Here is a tiny trained network, its code and every weight. The questions are about switching its units off for an input and a target symbol, where a switched-off unit gives its printed mean instead of its output.

import numpy as np


def w(rows, s, z=0):
    codes = np.array(rows[::2]) - 128.0
    scale = np.full(codes.shape[1], s)
    scale[-1] = z or s
    return codes * scale


def norm(h):
    return h / np.sqrt((h * h).mean(-1, keepdims=True) + 1e-5)


def f(y):
    return y / 2 * (1 + np.tanh(0.7978845608 * (y + 0.044715 * y**3)))


def softmax(a):
    e = np.exp(a - a.max(-1, keepdims=True))
    return e / e.sum(-1, keepdims=True)


def log_softmax(a):
    a = a - a.max(-1, keepdims=True)
    return a - np.log(np.exp(a).sum(-1, keepdims=True))


def net(x, mask):
    ids = ['ΛΣγεζημ'.index(c) for c in x.split()]
    T = len(ids)
    res = E[ids] + P[:T]
    u = 0
    for l in range(2):
        q, k, v = (norm(res) @ M[l].T for M in (Q, K, V))
        z = softmax(np.where(np.tri(T) > 0, q @ k.T / 4**0.5, -1e9)) @ v
        res = res + np.where(mask[u], z, O[l][:, -1]) @ O[l][:, :-1]
        u += 1
        y = f(norm(res) @ A[l][:, :-1].T + A[l][:, -1])
        res = res + np.where(mask[u : u + 8], y, B[l][:, -1]) @ B[l][:, :-1]
        u += 8
    return log_softmax(norm(res)[-1] @ U[:, :-1].T + U[:, -1])


Q, K, V, O, A, B = {}, {}, {}, {}, {}, {}
E = w([
[152,149,133],'Λ',
[107,60,94],'Σ',
[131,146,108],'γ',
[249,71,34],'ε',
[114,95,222],'ζ',
[107,135,145],'η',
[117,72,107],'μ',
],0.021)
P = w([
[1,180,101],'0',
[22,181,112],'1',
[35,181,112],'2',
[50,175,118],'3',
[63,164,122],'4',
[71,165,124],'5',
[68,170,126],'6',
[67,171,121],'7',
[70,179,123],'8',
[185,32,127],'9',
[210,19,137],'10',
[79,190,119],'11',
],0.0043)
Q[0] = w([
[180,61,126],'L0H0',
[185,166,2],'L0H0',
[45,81,230],'L0H0',
[22,126,62],'L0H0',
],0.0076)
K[0] = w([
[132,132,91],'L0H0',
[1,165,135],'L0H0',
[180,16,120],'L0H0',
[116,67,180],'L0H0',
],0.0062)
V[0] = w([
[128,89,41],'L0H0',
[72,127,181],'L0H0',
[68,46,35],'L0H0',
[1,140,200],'L0H0',
],0.0064)
O[0] = w([
[84,92,36,207],'L0H0',
[254,58,177,120],'L0H0',
[180,145,148,254],'L0H0',
[197,148,129,158],'L0H0',
],0.0049,0.0023)
A[0] = w([
[104,131,241,41],'L0N0',
[98,144,176,190],'L0N1',
[232,1,154,2],'L0N2',
[80,145,50,142],'L0N3',
[135,178,162,122],'L0N4',
[73,127,128,32],'L0N5',
[53,62,164,75],'L0N6',
[214,185,69,237],'L0N7',
],0.0091,0.0013)
B[0] = w([
[61,174,101,161],'L0N0',
[158,183,29,149],'L0N1',
[88,208,141,242],'L0N2',
[171,178,222,185],'L0N3',
[128,70,84,142],'L0N4',
[147,72,81,137],'L0N5',
[225,102,167,194],'L0N6',
[145,110,253,253],'L0N7',
],0.0062,0.0043)
Q[1] = w([
[213,171,95],'L1H0',
[66,143,118],'L1H0',
[181,186,2],'L1H0',
[150,63,33],'L1H0',
],0.0067)
K[1] = w([
[88,255,85],'L1H0',
[74,23,141],'L1H0',
[115,199,198],'L1H0',
[193,153,99],'L1H0',
],0.0092)
V[1] = w([
[164,158,198],'L1H0',
[225,83,134],'L1H0',
[254,150,27],'L1H0',
[176,151,44],'L1H0',
],0.0091)
O[1] = w([
[222,132,98,134],'L1H0',
[139,248,171,231],'L1H0',
[253,113,101,248],'L1H0',
[255,132,102,176],'L1H0',
],0.0065,0.0015)
A[1] = w([
[130,163,177,37],'L1N0',
[173,129,119,70],'L1N1',
[139,115,84,122],'L1N2',
[70,145,138,196],'L1N3',
[185,85,167,191],'L1N4',
[133,100,108,167],'L1N5',
[215,142,149,254],'L1N6',
[123,90,253,98],'L1N7',
],0.019,0.004)
B[1] = w([
[165,194,47,152],'L1N0',
[111,165,178,159],'L1N1',
[165,148,24,148],'L1N2',
[201,105,198,165],'L1N3',
[92,100,215,217],'L1N4',
[151,194,147,147],'L1N5',
[175,176,254,253],'L1N6',
[24,169,73,196],'L1N7',
],0.0077,0.013)
U = w([
[203,131,12,181],'Λ',
[140,33,90,192],'Σ',
[155,216,82,16],'γ',
[254,124,192,171],'ε',
[19,117,105,84],'ζ',
[65,80,205,124],'η',
[95,188,130,3],'μ',
],0.014,0.0051)

Each question gives the input, a string of symbols that net reads in full, and the target symbol t.
The units are the heads (4 rows each of Q, K, V and O) and the neurons (one row each of A and B). Each row of codes is followed by its name. A weight is (code - 128) times the scale printed after its matrix; where a second scale follows, it is the last column's (O, A, B and U).
mask holds one flag per unit, layer by layer, with each layer's heads first. A switched-off unit (its flag False) gives its mean, the last column of its rows in O or B, instead of its output. The means were averaged over made-up inputs and are rounded, as every weight is.
A unit's drop is (log p(t) with every unit on - log p(t) with that unit switched off) / (log p(t) with every unit on - log p(t) with every unit switched off).
The circuit of an input: a set's keep is (log p(t) with only the set's units on - log p(t) with every unit switched off) / (log p(t) with every unit on - log p(t) with every unit switched off). Starting from the 12 units with the biggest drops (on a tie, the unit counted first), units are removed one at a time, each time the one whose removal leaves the highest keep (on an exact tie, the one counted first), for as long as the keep stays at least 0.8.
units of the circuit, in order: the units of the circuit, biggest drop first
unit that matters most: the unit with the biggest drop
k most important neurons: the k neurons with the biggest drops, biggest first
top k neurons in layer l: the k neurons of layer l with the biggest drops, biggest first
input ε ε ε η ε Σ, target ε: units of the circuit, in order	L1H0
input μ ζ η γ ε η γ Λ η γ, target η: units of the circuit, in order	L0N7; L1H0
input γ γ Σ Λ γ, target γ: top 4 neurons in layer 0	L0N3; L0N6; L0N7; L0N1
input ε ε η ε η Λ, target η: units of the circuit, in order	L0H0; L1N7; L1H0
input μ ζ Λ ζ γ, target ζ: units of the circuit, in order	L1H0; L1N6
input η Σ μ, target ζ: 3 most important neurons	L0N1; L0N6; L1N6
input Σ ε ζ ε Λ, target γ: top 3 neurons in layer 1	L1N0; L1N4; L1N6
input μ μ ε Σ ζ ζ μ Λ, target μ: 2 most important neurons	L1N7; L0N7
input Σ Σ η, target Λ: top 2 neurons in layer 1	L1N4; L1N6
input ε ζ γ Λ, target ζ: 3 most important neurons	L0N7; L1N7; L1N6
input Σ ε η, target ε: 4 most important neurons	L1N3; L0N7; L1N7; L1N4
input Σ η Σ η μ, target ζ: 3 most important neurons	L0N1; L0N2; L0N0
input Λ ζ Λ μ Σ η η η Λ, target η: top 4 neurons in layer 0	L0N1; L0N0; L0N2; L0N4
input ε ζ Σ γ ε Σ μ μ Λ, target μ: unit that matters most	L0N7
input Λ η η γ, target η: 3 most important neurons	L0N1; L0N0; L0N2
input γ ζ η ζ γ γ, target ζ: 3 most important neurons	L1N7; L0N7; L0N0
input Λ γ Λ Λ γ μ η Σ, target Σ: top 4 neurons in layer 1	L1N6; L1N7; L1N4; L1N1
input γ ε η, target ε: 2 most important neurons	L1N3; L1N7
input γ η η Σ Σ ε ε γ ζ, target ζ: top 2 neurons in layer 0	L0N6; L0N2
input γ γ γ γ γ, target γ: 3 most important neurons	L0N3; L1N0; L0N6
input μ γ ζ γ γ ε Λ γ Λ, target γ: 2 most important neurons	L0N7; L1N0
input ζ η Σ μ ζ Σ Λ, target ζ: unit that matters most	L1N7
